Here is a tiny trained network, its code and every weight. The questions are about switching its units off for an input and a target symbol, where a switched-off unit gives its printed mean instead of its output.

import numpy as np


def w(rows, s, z=0):
    codes = np.array(rows[::2]) - 128.0
    scale = np.full(codes.shape[1], s)
    scale[-1] = z or s
    return codes * scale


def f(y):
    return np.maximum(y, 0)


def softmax(a):
    e = np.exp(a - a.max(-1, keepdims=True))
    return e / e.sum(-1, keepdims=True)


def log_softmax(a):
    a = a - a.max(-1, keepdims=True)
    return a - np.log(np.exp(a).sum(-1, keepdims=True))


def net(x, mask):
    ids = ['αεζηλτω'.index(c) for c in x.split()]
    T = len(ids)
    res = E[ids] + P[:T]
    u = 0
    for l in range(2):
        q, k, v = (res @ M[l].T for M in (Q, K, V))
        z = softmax(np.where(np.tri(T) > 0, q @ k.T / 2**0.5, -1e9)) @ v
        res = res + np.where(mask[u], z, O[l][:, -1]) @ O[l][:, :-1]
        u += 1
        y = f(res @ A[l][:, :-1].T + A[l][:, -1])
        res = res + np.where(mask[u : u + 12], y, B[l][:, -1]) @ B[l][:, :-1]
        u += 12
    return log_softmax(res[-1] @ U[:, :-1].T + U[:, -1])


Q, K, V, O, A, B = {}, {}, {}, {}, {}, {}
E = w([
[100,202,252],'α',
[84,131,211],'ε',
[156,162,105],'ζ',
[68,79,168],'η',
[143,118,77],'λ',
[140,143,122],'τ',
[168,168,88],'ω',
],0.016)
P = w([
[220,3,90],'0',
[67,216,195],'1',
[155,95,172],'2',
[83,246,153],'3',
[147,95,174],'4',
[80,253,139],'5',
[172,103,171],'6',
[75,254,134],'7',
[188,109,162],'8',
[77,251,108],'9',
[248,123,146],'10',
[37,227,141],'11',
],0.0079)
Q[0] = w([
[208,5,178],'L0H0',
[80,254,133],'L0H0',
],0.0059)
K[0] = w([
[87,177,253],'L0H0',
[177,30,104],'L0H0',
],0.0068)
V[0] = w([
[141,2,117],'L0H0',
[34,140,168],'L0H0',
],0.0069)
O[0] = w([
[39,98,65,163],'L0H0',
[109,2,129,7],'L0H0',
],0.007,0.0011)
A[0] = w([
[218,205,133,178],'L0N0',
[70,152,162,134],'L0N1',
[168,45,162,207],'L0N2',
[36,239,161,3],'L0N3',
[201,1,186,208],'L0N4',
[105,247,49,44],'L0N5',
[202,65,247,85],'L0N6',
[175,102,195,99],'L0N7',
[204,147,191,109],'L0N8',
[117,166,72,109],'L0N9',
[104,134,143,214],'L0N10',
[94,157,33,189],'L0N11',
],0.0077,0.0036)
B[0] = w([
[122,33,178,235],'L0N0',
[161,117,113,204],'L0N1',
[45,21,55,196],'L0N2',
[178,63,1,254],'L0N3',
[62,69,74,225],'L0N4',
[61,101,129,227],'L0N5',
[115,91,211,206],'L0N6',
[167,123,209,171],'L0N7',
[113,118,120,185],'L0N8',
[82,168,178,168],'L0N9',
[167,129,149,201],'L0N10',
[168,132,190,204],'L0N11',
],0.0062,0.0053)
Q[1] = w([
[50,102,96],'L1H0',
[209,192,253],'L1H0',
],0.0064)
K[1] = w([
[218,241,2],'L1H0',
[141,68,254],'L1H0',
],0.0045)
V[1] = w([
[169,109,253],'L1H0',
[190,7,165],'L1H0',
],0.0055)
O[1] = w([
[228,134,168,155],'L1H0',
[185,179,254,252],'L1H0',
],0.012,0.0025)
A[1] = w([
[155,140,193,3],'L1N0',
[215,87,149,108],'L1N1',
[195,249,137,190],'L1N2',
[113,115,89,119],'L1N3',
[109,151,186,94],'L1N4',
[108,77,56,131],'L1N5',
[104,151,179,98],'L1N6',
[160,94,49,158],'L1N7',
[105,84,144,91],'L1N8',
[142,157,157,207],'L1N9',
[204,71,126,141],'L1N10',
[184,170,92,116],'L1N11',
],0.012,0.0062)
B[1] = w([
[97,143,69,216],'L1N0',
[61,99,3,253],'L1N1',
[149,93,126,249],'L1N2',
[78,149,170,163],'L1N3',
[153,254,123,202],'L1N4',
[96,186,136,214],'L1N5',
[210,230,153,188],'L1N6',
[76,242,101,187],'L1N7',
[133,141,189,185],'L1N8',
[215,81,143,233],'L1N9',
[71,194,104,241],'L1N10',
[224,165,153,140],'L1N11',
],0.0075,0.0064)
U = w([
[224,226,106,2],'α',
[167,185,254,192],'ε',
[168,104,58,195],'ζ',
[83,99,147,66],'η',
[16,252,29,67],'λ',
[134,95,83,161],'τ',
[184,106,8,211],'ω',
],0.0078,0.0035)

Each question gives the input, a string of symbols that net reads in full, and the target symbol t.
The units are the heads (2 rows each of Q, K, V and O) and the neurons (one row each of A and B). Each row of codes is followed by its name. A weight is (code - 128) times the scale printed after its matrix; where a second scale follows, it is the last column's (O, A, B and U).
mask holds one flag per unit, layer by layer, with each layer's heads first. A switched-off unit (its flag False) gives its mean, the last column of its rows in O or B, instead of its output. The means were averaged over made-up inputs and are rounded, as every weight is.
A unit's drop is (log p(t) with every unit on - log p(t) with that unit switched off) / (log p(t) with every unit on - log p(t) with every unit switched off).
The circuit of an input: a set's keep is (log p(t) with only the set's units on - log p(t) with every unit switched off) / (log p(t) with every unit on - log p(t) with every unit switched off). Starting from the 12 units with the biggest drops (on a tie, the unit counted first), units are removed one at a time, each time the one whose removal leaves the highest keep (on an exact tie, the one counted first), for as long as the keep stays at least 0.8.
units of the circuit, in order: the units of the circuit, biggest drop first
most important unit: the unit with the biggest drop
top k neurons: the k neurons with the biggest drops, biggest first
top k neurons in layer l: the k neurons of layer l with the biggest drops, biggest first
drop of u: that unit's drop, to one decimal
input α η ζ ζ, target α: top 3 neurons in layer 0	L0N2, L0N4, L0N6
input ε λ ω ε α ε λ η, target ε: top 4 neurons in layer 0	L0N4, L0N2, L0N5, L0N10
input α α λ η α ω, target α: units of the circuit, in order	L1H0, L0N4, L1N11
input ε ω τ α ω λ τ ω τ α ε ζ, target ε: units of the circuit, in order	L1N1, L1N0
input α ζ α ε ω ω α λ λ λ, target α: most important unit	L0H0
input λ λ ε ω ε ε ε α, target λ: top 3 neurons in layer 0	L0N3, L0N5, L0N6
input λ τ λ λ ε ω α α, target λ: top 4 neurons	L0N3, L0N5, L0N6, L0N7
input λ λ ε ω η ε ω λ ε λ η, target η: top 3 neurons in layer 0	L0N3, L0N6, L0N7
input ω η λ ε λ, target λ: top 3 neurons in layer 1	L1N7, L1N5, L1N9
input ε λ α τ λ τ η λ ε ε λ τ, target ε: top 3 neurons in layer 0	L0N4, L0N2, L0N11
input η ε η, target η: top 2 neurons in layer 0	L0N2, L0N4
input α λ τ τ, target α: drop of L0N4	0.4
input ε α λ η ε τ, target ε: drop of L0N2	0.2
input α ζ λ τ ε τ, target α: drop of L0N4	0.6
input ε λ ε ζ ω λ ω λ ω λ, target ε: top neuron	L1N1
